Each row has a name. Each piece below is followed by the name of the row it came from, unless a question asks for something else. Each question is about the rows just above it. Places in a row count from 0.

z475: [ 25  28 -47   5  26 -46 -20]
z438: [  38  -14   -7   37  -18   21 -115]
z49: [-93 -53  16 -19 -74 -24 -37]
z679: [-52 -61  90  62  61 -38 -62]
Row and place of [61] in the named rows: | z679, 4
Where in the named rows is [-20]? | z475, 6
Row and place of [26] in the named rows: | z475, 4
Row and place of [-38] in the named rows: | z679, 5

z100: [ 83  97  96  98   8  -8  16  47  25 -60  39]
z784: [ 83  97  17  46   8  45  16  47  25 -60  39]
z200: [ 83  97 -92 -38   8  45  24  47  25 -60 -18]
Where do [ 83  97  96  98   8  -8  16  47  25 -60  39] appear? | z100
Where in the named rows is [46]? | z784, 3
Row and place of [-38] in the named rows: | z200, 3
[98] is at row and place | z100, 3
asked: [ 83  97  17  46   8  45  16  47  25 -60  39] | z784

z632: [-45 -34  29  -3  -2  12  16 -14   8 -37  17  26  12  29  -2  22   8   3
  37  34 -11 -15   2 -29  16 -99 -51  30  59   6  23  -3  25 -52 -37  59
 -14 -10  23   9   1]
z202: [-14 -12   5  39  13  20 -21  27  33 -39  32  33  18  -8 -13  37 -30 -21
  19  40 -62 -10 -19  25  18 -35 -58  14   8   5  10  24   4 -78 -28   8
 -13 -16  13  25 -99]
z424: [-33 -28  27  12  17  15  -1   1  22 -42  29  32  13  13  -5 -33  -9  -9
  30  41 -51 -13  -6   4  23 -73 -69  38  34   6  24  13  18 -68 -38  37
 -12 -19  14  15 -68]
z841: [ 10   7  -4  61   8  19 -37  51  40 -17  28  26  19 -30 -14  34 -47 -22
   7  30 -59  -6 -29  35   5   9 -28  -2  -7   0  -1  34 -15 -64 -34 -11
 -19  -3  15  35 -98]
z768: [-39 -32  29   7   8  14   5 -11  14 -40  19  27  10  23  -3  25  -4  -7
  35  38 -32 -14   1 -14  21 -90 -67  32  48  10  24   3  22 -61 -36  49
 -10 -19  12   9 -45]
z787: [  -3   -3   -3   50   12   18  -29   36   34  -28   31   33   19  -22
  -15   33  -37  -28   17   35  -68   -6  -23   32   11  -13  -44    7
   -1    5    4   35   -6  -67  -33   -5  -14   -6   13   29 -101]
Where in the named rows is [-64]? | z841, 33
asked: [ 10   7  -4  61   8  19 -37  51  40 -17  28  26  19 -30 -14  34 -47 -22
   7  30 -59  -6 -29  35   5   9 -28  -2  -7   0  -1  34 -15 -64 -34 -11
 -19  -3  15  35 -98] | z841

z25: [-13 -60  16  73   8   1  56  45 -41 -51  -5  39 -32 -89 -58  23  55 -50
  83]
z34: [ 18 -51  29  85  10  36 -10 -62  -6  19 -92 -20  32  -8  82  56   8   5
 -14]
z929: [ 46  45  66 -39  17  -2  47  61  -9 -66 -36  22  34 -37 -99 -61  92  -3
 -25]
Where in the named rows is [-2]? | z929, 5
Where in the named rows is [85]? | z34, 3
Row and place of [82] in the named rows: | z34, 14
Row and place of [-50] in the named rows: | z25, 17
[-9] is at row and place | z929, 8

z178: [-20  46 -53  11  21 -89   5 -38  -2  26 -11 -15  53   2 -12  36 -21 -13
 -21 -62 -48  -3  -3  11 -61  50  42  -2 -35  -5  22 -32   2  -6  11   7
  -2  -2  22  13   2  30  -9  15 -15   3  -1   9 -16  34 -14  23  22  12
 -24  21   7  -3   1]
z877: [ -2   7 -15   1  -3 -14   0  -3  -1   1  -6  -8   3   1  -4   2  11   0
  -6  -9  -2  -1  -3   0 -10   3   6   0 -17  -2   0  -4   0  -2   1   2
  -1   0   4   2  -1   5   4   0  -5   2  -1   3  -2   6   0   3   1   0
  -2   5   0  -2   0]
z504: [-21  47 -53  12  22 -89   6 -38  -2  26 -11 -15  54   2 -12  36 -21 -13
 -22 -63 -48  -3  -4  10 -61  51  42  -2 -35  -5  22 -32   2  -6   9   7
  -2  -2  23  13   2  31 -10  15 -16   3  -2   8 -16  34 -15  23  22  12
 -24  21   7  -4   2]
z658: [  4   8 -57   1 -14  -6  45 -55  16 -27  26   2 -28  72  18  30  14  26
 -18  39  56   9  -6 -48  23 -96  -1  34  70  40  55 -19  21 -14 -47  52
  31   2   2  41  -6  -2 -95  -8   0 -58  35 -54  23 -23 -28   7 -58   5
 -52  68   8  -5  -6]
z331: [-17  -5  17   2 -14  -7 -14   4  15  -5 -10  -5   3   2  -2  -2  18  -4
   9   9  -4 -10  14  -6  -3   1   9  -4  -8   0  -1   2  13  10  -7   5
  -6  -1   6  -4   6  -7  -7  -8  -3 -22   3 -23  16 -14  -3   7   6   8
  15  10  -7  -3  -5]
z879: [  2 -15  -3   1   2   1  35  19  24  -6  -9  34 -14  14  -7   1  -4  -3
  12   0 -14   1   3 -39  10   0   1   1 -23   1  16   1   0  13   3  -2
  10 -12   7  -1 -10   6 -21  15  14 -10   4  -5  -3 -16  28  -3  -2  -8
   6   3 -15  15  -3]
z687: [-13  -4  13   1 -13  -5 -11   3   9  -4  -9  -5   2   2  -2  -1  11  -2
   7   7  -1  -9   9  -5  -1  -1   6  -4  -9  -1  -1   2   9   6  -6   5
  -5   0   5  -3   2  -5  -3  -1  -2 -17   2 -17  13 -10  -1   5   4   5
  12   8  -5  -3  -5]
z227: [ -9  26 -36   4   4 -49   2 -16  -2   9  -8 -12  20   2  -8  10 -17  -5
 -13 -34 -22  -2  -3   4 -34  24  23   0 -27  -4   8 -18   1  -3  -8   4
  -1   0   9   5   1  17  -1   5  -9   2  -1   5  -9  20  -6  12   9   5
 -12  11   4  -3   0]
Where do [  2 -15  -3   1   2   1  35  19  24  -6  -9  34 -14  14  -7   1  -4  -3
  12   0 -14   1   3 -39  10   0   1   1 -23   1  16   1   0  13   3  -2
  10 -12   7  -1 -10   6 -21  15  14 -10   4  -5  -3 -16  28  -3  -2  -8
   6   3 -15  15  -3] appear? | z879
Where do [-17  -5  17   2 -14  -7 -14   4  15  -5 -10  -5   3   2  -2  -2  18  -4
   9   9  -4 -10  14  -6  -3   1   9  -4  -8   0  -1   2  13  10  -7   5
  -6  -1   6  -4   6  -7  -7  -8  -3 -22   3 -23  16 -14  -3   7   6   8
  15  10  -7  -3  -5] appear? | z331
Row and place of [-95] in the named rows: | z658, 42
[41] is at row and place | z658, 39

z485: [-85 -55 -84   5]
z67: [-85  26 -24   1]
z292: [-85  44  27   5]
z753: [ 12 -56 -57 -23]
[27] is at row and place | z292, 2
Row and place of [-84] in the named rows: | z485, 2
[-57] is at row and place | z753, 2
Which row holds [-85 -55 -84   5]? | z485
[-56] is at row and place | z753, 1
Where in the named rows is [-23]? | z753, 3
[1] is at row and place | z67, 3

z797: [ -31   30   13   72  -39   12   56  -21 -105   31  -39  -25   55   42
   88   16   42  -25  -21  -51  -57  -18   89   65   83   43    1  -10
  -12   11   34   49   36  -13  -40  -26]
z469: [ -11   11   18   72  -13   27   75   -9  -13  -13  -13 -107  -14   12
  -13   37  -67 -107    2   -1   49   43   51   97   34   20  -14   28
  -47  -40  -27  -10  -27   25    2   36]
z257: [-71  39 -12  29 -39  -2   9   3 124  -1 -39 -13  32  57 -13  16 -13 -13
 -32 -39 -15  12 -26  65 -46  32  17 -10   6  11   3   1 -70  12 -19   5]
z601: [ 50  20   9   0   4 -30  18  51  32 -76   4 -60  20  95  54 -57 -31 -60
 -44 -14  -1 -63 -45 -45 -30   9  63 -23  94  75  44  25  80  37 -29  52]
asked: [ -11   11   18   72  -13   27   75   -9  -13  -13  -13 -107  -14   12
  -13   37  -67 -107    2   -1   49   43   51   97   34   20  -14   28
  -47  -40  -27  -10  -27   25    2   36] | z469
[-15] is at row and place | z257, 20
Where in the named rows is [50]? | z601, 0
Row and place of [94] in the named rows: | z601, 28
Where in the named rows is [-32]? | z257, 18

